Below are the code and all the weights of a small trained network. Each question names an input and a class and asks about switching units off, where a switched-off unit gives its printed mean instead of its output.

import numpy as np


def w(rows, s, z=0):
    codes = np.array(rows[::2]) - 128.0
    scale = np.full(codes.shape[1], s)
    scale[-1] = z or s
    return codes * scale


def norm(h):
    return h / np.sqrt((h * h).mean(-1, keepdims=True) + 1e-5)


def f(y):
    return y / 2 * (1 + np.tanh(0.7978845608 * (y + 0.044715 * y**3)))


def log_softmax(a):
    a = a - a.max(-1, keepdims=True)
    return a - np.log(np.exp(a).sum(-1, keepdims=True))


def net(x, mask):
    res = np.array(x, float).reshape(1, 3) / 4 @ E
    u = 0
    for l in range(2):
        y = f(norm(res) @ A[l][:, :-1].T + A[l][:, -1])
        res = res + np.where(mask[u : u + 11], y, B[l][:, -1]) @ B[l][:, :-1]
        u += 11
    return log_softmax(norm(res)[-1] @ U[:, :-1].T + U[:, -1])


A, B = {}, {}
E = w([
[75,196,1,64,152,132],'x0',
[31,167,142,21,12,138],'x1',
[48,223,206,93,225,95],'x2',
],0.0054)
A[0] = w([
[108,105,133,92,64,157,2],'L0N0',
[109,130,205,130,119,157,130],'L0N1',
[62,156,148,126,128,128,122],'L0N2',
[138,167,96,152,134,190,106],'L0N3',
[49,96,99,170,109,109,35],'L0N4',
[141,107,128,98,88,112,50],'L0N5',
[101,185,197,85,143,124,4],'L0N6',
[90,115,199,137,105,136,61],'L0N7',
[182,116,90,158,140,140,102],'L0N8',
[177,101,186,145,120,115,170],'L0N9',
[115,155,178,123,252,135,24],'L0N10',
],0.011,0.0026)
B[0] = w([
[187,231,129,137,80,107,185],'L0N0',
[138,38,138,153,110,16,201],'L0N1',
[130,98,105,101,168,239,194],'L0N2',
[135,88,67,134,127,87,140],'L0N3',
[140,193,105,178,185,87,121],'L0N4',
[173,216,155,167,168,166,145],'L0N5',
[101,15,169,126,192,152,217],'L0N6',
[167,19,140,145,98,34,187],'L0N7',
[104,2,133,103,169,147,184],'L0N8',
[66,150,167,197,133,234,220],'L0N9',
[187,235,92,121,5,120,254],'L0N10',
],0.0099,0.0054)
A[1] = w([
[140,136,113,195,106,52,60],'L1N0',
[225,134,129,157,26,100,4],'L1N1',
[176,56,53,109,198,42,89],'L1N2',
[174,134,126,177,110,77,83],'L1N3',
[134,101,175,215,126,118,139],'L1N4',
[193,164,16,102,138,131,219],'L1N5',
[203,208,203,176,97,138,66],'L1N6',
[252,210,56,69,138,90,1],'L1N7',
[106,80,113,85,163,95,126],'L1N8',
[130,185,58,126,73,108,29],'L1N9',
[124,118,56,55,174,159,45],'L1N10',
],0.011,0.0025)
B[1] = w([
[41,134,138,77,172,186,154],'L1N0',
[8,237,146,148,196,106,236],'L1N1',
[104,143,235,60,82,61,184],'L1N2',
[39,147,124,98,117,166,162],'L1N3',
[201,210,36,65,140,135,228],'L1N4',
[180,23,147,88,109,94,253],'L1N5',
[15,104,167,94,137,55,234],'L1N6',
[230,109,47,182,112,218,244],'L1N7',
[178,207,71,154,82,35,166],'L1N8',
[188,86,150,148,168,169,213],'L1N9',
[46,212,161,195,147,134,186],'L1N10',
],0.012,0.0069)
U = w([
[223,106,93,165,133,246,253],'0',
[44,214,147,137,151,171,56],'1',
[168,89,180,99,92,70,51],'2',
],0.013,0.00058)

Each question gives the input, the list of numbers given to net, and the class t.
The units are the neurons (one row each of A and B). Each row of codes is followed by its name. A weight is (code - 128) times the scale printed after its matrix; where a second scale follows, it is the last column's (A, B and U).
mask holds one flag per neuron, layer by layer. A switched-off neuron (its flag False) gives its mean, the last column of its row in B, instead of its output. The means were averaged over made-up inputs and are rounded, as every weight is.
A unit's drop is (log p(t) with every unit on - log p(t) with that unit switched off) / (log p(t) with every unit on - log p(t) with every unit switched off).
The circuit of an input: a set's keep is (log p(t) with only the set's units on - log p(t) with every unit switched off) / (log p(t) with every unit on - log p(t) with every unit switched off). Starting from the 12 units with the biggest drops (on a tie, the unit counted first), units are removed one at a time, each time the one whose removal leaves the highest keep (on an exact tie, the one counted first), for as long as the keep stays at least 0.8.
circuit, biggest first: the units of the circuit, biggest drop first
k most important neurons: the k neurons with the biggest drops, biggest first
k most important neurons of layer l: the k neurons of layer l with the biggest drops, biggest first
drop of u: that unit's drop, to one decimal
input [2,-7,7], class 0: circuit, biggest first	L1N7; L0N10
input [-1,3,-6], class 1: circuit, biggest first	L1N1
input [-5,2,6], class 2: 4 most important neurons	L0N6; L0N1; L0N7; L1N7
input [2,1,0], class 0: 4 most important neurons	L0N8; L0N6; L0N1; L0N9
input [0,2,-4], class 1: 4 most important neurons	L1N1; L0N2; L1N6; L0N0
input [1,-8,7], class 0: 3 most important neurons of layer 1	L1N7; L1N9; L1N5
input [6,0,8], class 0: 3 most important neurons	L0N10; L0N9; L0N8
input [7,5,0], class 0: 2 most important neurons	L0N8; L0N9
input [-5,-1,1], class 1: 2 most important neurons	L0N6; L0N2
input [1,0,5], class 0: 3 most important neurons	L0N10; L0N2; L0N9
input [3,-7,8], class 0: 2 most important neurons	L1N7; L0N10
input [-5,1,-2], class 1: 2 most important neurons	L0N6; L0N2
input [-5,2,8], class 2: 2 most important neurons	L0N6; L0N1
input [5,-5,0], class 2: circuit, biggest first	L1N2
input [7,-1,-4], class 2: 2 most important neurons	L0N10; L1N2
input [-7,3,8], class 2: 2 most important neurons	L0N6; L0N1
input [-1,8,-5], class 1: 2 most important neurons	L1N1; L1N6
input [7,1,-2], class 0: 2 most important neurons	L0N6; L0N1
input [-2,-8,3], class 1: drop of L0N10	0.2
input [-6,-1,4], class 1: drop of L0N10	3.8
input [-6,5,6], class 2: drop of L0N1	0.1
input [-5,-2,4], class 1: drop of L0N10	0.7
